Below is a small trained network, with its code and all its weights. Each question gives an input and a target symbol and asks what happens when units are switched off, that is, made to give their printed mean instead of their output.

import numpy as np


def w(rows, s, z=0):
    codes = np.array(rows[::2]) - 128.0
    scale = np.full(codes.shape[1], s)
    scale[-1] = z or s
    return codes * scale


def norm(h):
    return h / np.sqrt((h * h).mean(-1, keepdims=True) + 1e-5)


def f(y):
    return np.maximum(y, 0)


def softmax(a):
    e = np.exp(a - a.max(-1, keepdims=True))
    return e / e.sum(-1, keepdims=True)


def log_softmax(a):
    a = a - a.max(-1, keepdims=True)
    return a - np.log(np.exp(a).sum(-1, keepdims=True))


def net(x, mask):
    ids = ['ΘΠβγζψ'.index(c) for c in x.split()]
    T = len(ids)
    res = E[ids] + P[:T]
    u = 0
    for l in range(2):
        q, k, v = (norm(res) @ M[l].T for M in (Q, K, V))
        z = softmax(np.where(np.tri(T) > 0, q @ k.T / 2**0.5, -1e9)) @ v
        res = res + np.where(mask[u], z, O[l][:, -1]) @ O[l][:, :-1]
        u += 1
        y = f(norm(res) @ A[l][:, :-1].T + A[l][:, -1])
        res = res + np.where(mask[u : u + 4], y, B[l][:, -1]) @ B[l][:, :-1]
        u += 4
    return log_softmax(norm(res)[-1] @ U[:, :-1].T + U[:, -1])


Q, K, V, O, A, B = {}, {}, {}, {}, {}, {}
E = w([
[182,181,73,19,56,139,145],'Θ',
[61,152,119,100,115,208,168],'Π',
[136,139,172,166,157,115,113],'β',
[137,34,189,110,119,34,202],'γ',
[203,142,231,101,63,166,156],'ζ',
[144,109,131,7,189,105,77],'ψ',
],0.018)
P = w([
[180,161,130,124,160,10,187],'0',
[177,200,136,87,184,129,169],'1',
[191,173,151,78,178,176,163],'2',
[114,177,171,106,177,159,123],'3',
[98,149,154,158,140,118,102],'4',
[119,130,125,180,141,169,119],'5',
[112,75,128,233,95,148,116],'6',
[64,106,131,227,112,131,97],'7',
[103,182,58,196,162,124,135],'8',
[102,94,101,254,106,106,136],'9',
],0.007)
Q[0] = w([
[115,219,95,255,146,131,134],'0.h1',
[15,106,118,151,154,195,141],'0.h1',
],0.0059)
K[0] = w([
[189,160,109,219,89,43,255],'0.h1',
[130,187,137,128,107,161,181],'0.h1',
],0.0072)
V[0] = w([
[166,206,158,161,123,138,254],'0.h1',
[147,137,107,132,91,164,175],'0.h1',
],0.0073)
O[0] = w([
[127,84,91,254,190,42,165,3],'0.h1',
[71,189,99,159,86,180,108,18],'0.h1',
],0.014,0.0033)
A[0] = w([
[151,98,84,199,212,117,51,172],'0.n1',
[240,71,152,254,144,107,120,227],'0.n2',
[186,89,126,89,85,127,208,4],'0.n3',
[144,147,236,115,73,95,137,95],'0.n4',
],0.0084,0.0023)
B[0] = w([
[123,181,206,1,91,111,104,169],'0.n1',
[95,207,154,131,157,108,23,232],'0.n2',
[64,139,119,161,90,121,152,231],'0.n3',
[116,177,155,106,141,166,202,253],'0.n4',
],0.0098,0.005)
Q[1] = w([
[156,83,151,132,189,220,109],'1.h1',
[132,84,139,144,150,2,193],'1.h1',
],0.0087)
K[1] = w([
[176,105,43,53,178,104,39],'1.h1',
[107,254,176,117,63,74,198],'1.h1',
],0.0071)
V[1] = w([
[189,194,190,249,193,254,142],'1.h1',
[239,168,246,172,109,219,125],'1.h1',
],0.0058)
O[1] = w([
[205,191,147,55,90,166,236,1],'1.h1',
[134,224,21,191,97,1,6,138],'1.h1',
],0.0096,0.0043)
A[1] = w([
[143,113,115,52,111,136,75,4],'1.n1',
[2,147,83,171,198,120,172,98],'1.n2',
[70,186,121,105,157,199,135,107],'1.n3',
[101,29,144,187,171,108,107,34],'1.n4',
],0.0082,0.002)
B[1] = w([
[166,110,83,186,174,182,31,254],'1.n1',
[127,55,115,202,91,88,64,203],'1.n2',
[196,56,140,200,102,86,131,205],'1.n3',
[140,4,73,176,145,233,127,149],'1.n4',
],0.013,0.0056)
U = w([
[81,119,114,138,168,136,168,5],'Θ',
[153,2,115,212,122,57,152,77],'Π',
[104,198,176,185,166,54,127,103],'β',
[94,153,50,129,146,107,180,131],'γ',
[137,84,186,74,87,116,235,210],'ζ',
[184,50,93,56,148,119,92,154],'ψ',
],0.0073,0.0025)

Each question gives the input, a string of symbols that net reads in full, and the target symbol t.
The units are the heads (2 rows each of Q, K, V and O) and the neurons (one row each of A and B). Each row of codes is followed by its name. A weight is (code - 128) times the scale printed after its matrix; where a second scale follows, it is the last column's (O, A, B and U).
mask holds one flag per unit, layer by layer, with each layer's heads first. A switched-off unit (its flag False) gives its mean, the last column of its rows in O or B, instead of its output. The means were averaged over made-up inputs and are rounded, as every weight is.
A unit's drop is (log p(t) with every unit on - log p(t) with that unit switched off) / (log p(t) with every unit on - log p(t) with every unit switched off).
The circuit of an input: a set's keep is (log p(t) with only the set's units on - log p(t) with every unit switched off) / (log p(t) with every unit on - log p(t) with every unit switched off). Starting from all 10 units, units are removed one at a time, each time the one whose removal leaves the highest keep (on an exact tie, the one counted first), for as long as the keep stays at least 0.8.
circuit, biggest first: the units of the circuit, biggest drop first
unit that matters most: the unit with the biggest drop
k most important neurons: the k neurons with the biggest drops, biggest first
top k neurons in layer l: the k neurons of layer l with the biggest drops, biggest first
drop of u: that unit's drop, to one decimal
input γ γ β γ Θ γ Π Θ, target ζ: circuit, biggest first -> 1.h1, 0.h1, 1.n1
input ζ β ζ Θ, target γ: circuit, biggest first -> 1.h1, 0.h1
input Θ γ ψ ζ Θ ψ ψ ψ β ζ, target ζ: 2 most important neurons -> 0.n4, 1.n1
input ψ ζ Θ γ, target β: circuit, biggest first -> 1.h1, 0.n4
input γ ζ γ, target β: circuit, biggest first -> 1.h1, 0.h1, 0.n2
input γ ψ ψ β Π β Θ, target ζ: 3 most important neurons -> 0.n3, 0.n2, 1.n2
input Θ γ γ Θ γ Θ ψ ψ ζ, target ζ: circuit, biggest first -> 1.n1, 0.n4
input ζ Θ β ψ β Θ β, target β: unit that matters most -> 0.n1
input β ψ ζ β Θ, target γ: top 3 neurons in layer 0 -> 0.n3, 0.n1, 0.n2
input γ Θ γ Θ, target Π: drop of 0.h1 -> 0.7
input ψ ψ Π γ, target ζ: drop of 1.n4 -> 0.0
input Π β ζ ψ β ζ β, target β: drop of 0.n1 -> 0.1
input β γ ψ ψ γ, target ζ: top 2 neurons in layer 0 -> 0.n4, 0.n2
input β ζ ψ γ γ Θ ζ, target β: unit that matters most -> 0.h1
